Below are the code and all the weights of a small trained network. Each question names an input and a class and asks about switching units off, where a switched-off unit gives its printed mean instead of its output.

import numpy as np


def w(rows, s, z=0):
    codes = np.array(rows[::2]) - 128.0
    scale = np.full(codes.shape[1], s)
    scale[-1] = z or s
    return codes * scale


def norm(h):
    return h / np.sqrt((h * h).mean(-1, keepdims=True) + 1e-5)


def f(y):
    return y / 2 * (1 + np.tanh(0.7978845608 * (y + 0.044715 * y**3)))


def log_softmax(a):
    a = a - a.max(-1, keepdims=True)
    return a - np.log(np.exp(a).sum(-1, keepdims=True))


def net(x, mask):
    res = np.array(x, float).reshape(1, 7) / 4 @ E
    u = 0
    for l in range(2):
        y = f(norm(res) @ A[l][:, :-1].T + A[l][:, -1])
        res = res + np.where(mask[u : u + 15], y, B[l][:, -1]) @ B[l][:, :-1]
        u += 15
    return log_softmax(norm(res)[-1] @ U[:, :-1].T + U[:, -1])


A, B = {}, {}
E = w([
[250,76,133,2,193],'x0',
[157,158,170,167,122],'x1',
[111,130,132,90,113],'x2',
[112,153,120,100,132],'x3',
[99,67,242,137,227],'x4',
[144,99,149,146,109],'x5',
[143,127,155,145,115],'x6',
],0.0078)
A[0] = w([
[134,220,139,80,105,181],'L0N0',
[143,176,198,139,137,92],'L0N1',
[146,186,113,70,178,68],'L0N2',
[82,67,93,67,183,161],'L0N3',
[102,150,92,177,141,108],'L0N4',
[14,109,181,188,167,234],'L0N5',
[147,125,163,186,118,110],'L0N6',
[97,178,84,151,181,4],'L0N7',
[112,151,87,175,85,142],'L0N8',
[63,17,172,126,112,118],'L0N9',
[62,156,96,224,129,84],'L0N10',
[110,51,92,238,170,63],'L0N11',
[91,93,229,111,254,93],'L0N12',
[47,125,121,193,120,36],'L0N13',
[42,117,146,179,103,26],'L0N14',
],0.0083,0.0042)
B[0] = w([
[142,50,144,237,131,172],'L0N0',
[98,101,94,129,156,138],'L0N1',
[136,41,123,121,109,142],'L0N2',
[151,146,159,196,149,187],'L0N3',
[94,154,121,54,87,143],'L0N4',
[1,137,182,122,150,254],'L0N5',
[104,162,128,75,151,143],'L0N6',
[67,96,88,88,162,115],'L0N7',
[83,135,112,85,95,173],'L0N8',
[112,150,153,190,154,173],'L0N9',
[91,68,128,48,87,189],'L0N10',
[113,130,96,77,155,151],'L0N11',
[111,148,106,137,217,247],'L0N12',
[131,125,176,52,25,161],'L0N13',
[133,189,134,121,68,157],'L0N14',
],0.0074,0.006)
A[1] = w([
[187,144,147,87,165,84],'L1N0',
[247,93,117,80,203,189],'L1N1',
[180,196,44,152,61,198],'L1N2',
[149,147,121,72,143,87],'L1N3',
[97,163,139,131,146,40],'L1N4',
[111,142,234,68,198,5],'L1N5',
[149,141,73,152,84,100],'L1N6',
[203,101,131,142,178,159],'L1N7',
[142,76,116,117,151,83],'L1N8',
[100,122,113,135,189,85],'L1N9',
[153,94,55,138,45,120],'L1N10',
[26,157,152,161,81,156],'L1N11',
[161,142,104,182,174,114],'L1N12',
[166,153,74,112,49,120],'L1N13',
[98,111,154,104,111,215],'L1N14',
],0.011,0.0023)
B[1] = w([
[118,157,119,128,111,161],'L1N0',
[137,164,96,124,20,254],'L1N1',
[84,137,200,121,213,204],'L1N2',
[130,131,117,128,126,131],'L1N3',
[144,134,115,133,128,138],'L1N4',
[132,120,123,162,151,207],'L1N5',
[106,83,159,123,156,159],'L1N6',
[92,130,105,94,98,202],'L1N7',
[125,137,137,111,114,143],'L1N8',
[147,99,130,157,139,157],'L1N9',
[127,107,147,169,204,199],'L1N10',
[251,113,77,88,77,229],'L1N11',
[85,107,115,117,76,154],'L1N12',
[105,114,164,157,189,189],'L1N13',
[200,126,74,149,149,158],'L1N14',
],0.012,0.0088)
U = w([
[99,103,135,118,26,254],'0',
[62,85,190,199,247,2],'1',
],0.011,0.00078)

Each question gives the input, the list of numbers given to net, and the class t.
The units are the neurons (one row each of A and B). Each row of codes is followed by its name. A weight is (code - 128) times the scale printed after its matrix; where a second scale follows, it is the last column's (A, B and U).
mask holds one flag per neuron, layer by layer. A switched-off neuron (its flag False) gives its mean, the last column of its row in B, instead of its output. The means were averaged over made-up inputs and are rounded, as every weight is.
A unit's drop is (log p(t) with every unit on - log p(t) with that unit switched off) / (log p(t) with every unit on - log p(t) with every unit switched off).
The circuit of an input: a set's keep is (log p(t) with only the set's units on - log p(t) with every unit switched off) / (log p(t) with every unit on - log p(t) with every unit switched off). Starting from the 12 units with the biggest drops (on a tie, the unit counted first), units are removed one at a time, each time the one whose removal leaves the highest keep (on an exact tie, the one counted first), for as long as the keep stays at least 0.8.
units of the circuit, in order: the units of the circuit, biggest drop first
k most important neurons: the k neurons with the biggest drops, biggest first
k most important neurons of layer l: the k neurons of layer l with the biggest drops, biggest first
drop of u: that unit's drop, to one decimal
input [2,2,1,6,2,5,2], class 0: units of the circuit, in order : L0N5, L1N1
input [6,-4,-2,-8,-8,6,4], class 1: units of the circuit, in order : L1N10, L1N11
input [-4,3,1,6,4,4,4], class 0: 3 most important neurons : L1N11, L1N2, L1N10
input [8,4,-5,5,4,1,-7], class 0: most important neuron : L1N1
input [-6,8,0,-5,-7,0,5], class 1: units of the circuit, in order : L1N1, L1N2
input [-7,1,6,7,-8,8,-3], class 1: 2 most important neurons : L1N13, L1N10
input [6,-6,6,2,5,-1,-3], class 0: units of the circuit, in order : L1N1, L0N5
input [-5,-7,2,7,-8,-8,0], class 1: units of the circuit, in order : L1N2, L1N1
input [0,-4,-3,3,-1,6,-3], class 1: 2 most important neurons of layer 0 : L0N5, L0N12
input [-8,5,-7,6,8,-7,8], class 0: 3 most important neurons : L1N10, L0N13, L1N2
input [8,-1,-8,-8,7,-1,6], class 0: 2 most important neurons : L1N1, L0N5
input [-7,0,1,-3,6,8,-3], class 0: drop of L1N11 : 0.6
input [-8,3,2,8,5,-2,2], class 0: drop of L1N11 : 0.1
input [1,7,-3,1,-5,-2,0], class 1: drop of L0N9 : 0.0
input [3,7,-2,-1,3,-8,0], class 0: drop of L1N10 : 0.1
